Small tables with named rows and columns. After each table, cells are looked up by row and column.

Table Luzi
fields: Fusuvul, Lil, Feg, Zuz, Lezon, Zud, Votof, Gitob, Palef, Gam
Vuzimid: [172, 108, 139, 142, 113, 113, 117, 80, 91, 182]
Zutupe: [166, 160, 150, 72, 137, 152, 46, 136, 79, 77]
Rozevop: [139, 109, 118, 99, 176, 138, 129, 196, 46, 111]
Sif: [220, 171, 123, 178, 121, 133, 101, 55, 128, 58]
Zer: [107, 160, 128, 109, 143, 68, 149, 137, 75, 147]
Tileri: [120, 145, 140, 135, 68, 55, 141, 119, 41, 87]
Zopafod: [101, 109, 72, 120, 153, 51, 60, 75, 139, 92]
Litu: [40, 36, 124, 119, 131, 63, 54, 180, 80, 144]
Nekavi: [62, 121, 73, 115, 151, 118, 121, 97, 96, 88]
Los: [112, 144, 155, 113, 128, 79, 81, 48, 148, 146]

Los, Lezon => 128
Rozevop, Zud => 138
Tileri, Palef => 41
Litu, Feg => 124
Tileri, Zud => 55
Zopafod, Fusuvul => 101
Zutupe, Feg => 150
Sif, Palef => 128
Zer, Zud => 68
Sif, Fusuvul => 220
Rozevop, Palef => 46
Zer, Lil => 160
Zutupe, Fusuvul => 166
Zopafod, Lil => 109
Los, Votof => 81
Los, Zud => 79
Los, Zuz => 113
Zutupe, Zud => 152
Zer, Fusuvul => 107
Rozevop, Feg => 118
Row with the largest Votof: Zer

Mimer =
,Fibefez,Sel,Gamula,Fipab,Modake,Lopi,Zos,Zeko,Devozi
Buve,18.9,30.2,34.3,50.5,33.2,48.3,29.5,36.9,29.9
Nuvo,22.2,31.8,18.3,35.3,13.0,42.1,46.7,88.2,60.2
Seg,35.9,68.8,20.4,61.7,35.9,32.0,12.8,60.6,49.7
Zofib,40.1,47.9,71.0,61.3,74.2,28.9,44.1,5.7,13.7
Turude,74.7,56.9,62.7,59.0,77.3,61.1,48.3,38.7,47.6
Nozu,21.4,23.3,35.2,16.6,61.5,42.3,64.2,38.2,44.3
Ded,40.4,57.5,45.4,22.9,23.5,36.1,65.2,62.3,51.8

Devozi of Nuvo = 60.2
Devozi of Seg = 49.7
Devozi of Buve = 29.9
Lopi of Turude = 61.1
Zos of Nozu = 64.2
Zeko of Turude = 38.7
Lopi of Ded = 36.1
Fipab of Nozu = 16.6
Sel of Turude = 56.9
Row with the largest Lopi: Turude

Liku:
         Rasub   Tedo   Lupo  Pozip    Gak    Nir  Lemig  Pubom  Fumup
Fek        -75   4307   2296   -796   3115   2240   4330    111   4958
Nizu     -1476   7673  -4417   -553    784   2044    637  -3494   1590
Dev       8117  -1210   1903   2010  -1054   -274  -2351     28  -3392
Nonupig  -2117  -3123   5639  -1118    819   -450   2768   3526   1709
Vebesum   8705   -663   1897   2046   -692    -75  -1962   -124  -2901
Likesi     707     73   6046   -406   2565    719   4803   1215   3415
Butu       144  -7700   1310   -117  -3587  -3596  -3889   1082  -4399
Virutup   5392  -3951   2619   1220  -1125  -1144  -1386    664  -3023
Lebo       191   3901   2545   -679   3210   2262   4407    196   4886
Bere      1131   3059   3437   -249   3151   2055   4158    266   3931
Sof      -6616   4293  -6016  -1365    455    825    215  -2232   1165
Vufanun  -1425  -8670   2118   -331  -2052  -3423  -1114   2503  -1906

What is the Pubom of Lebo in Liku? 196
What is the Lupo of Likesi in Liku? 6046
What is the Pubom of Likesi in Liku? 1215
What is the Pubom of Sof in Liku? -2232
What is the Gak of Dev in Liku? -1054
What is the Nir of Virutup in Liku? -1144
What is the Pozip of Lebo in Liku? -679
What is the Pozip of Nizu in Liku? -553
What is the Lemig of Nonupig in Liku? 2768
What is the Gak of Nonupig in Liku? 819
What is the Tedo of Vufanun in Liku? -8670
What is the Rasub of Likesi in Liku? 707
What is the Lupo of Fek in Liku? 2296
What is the Rasub of Butu in Liku? 144
What is the Tedo of Butu in Liku? -7700
What is the Rasub of Bere in Liku? 1131
Row with the largest Tedo: Nizu

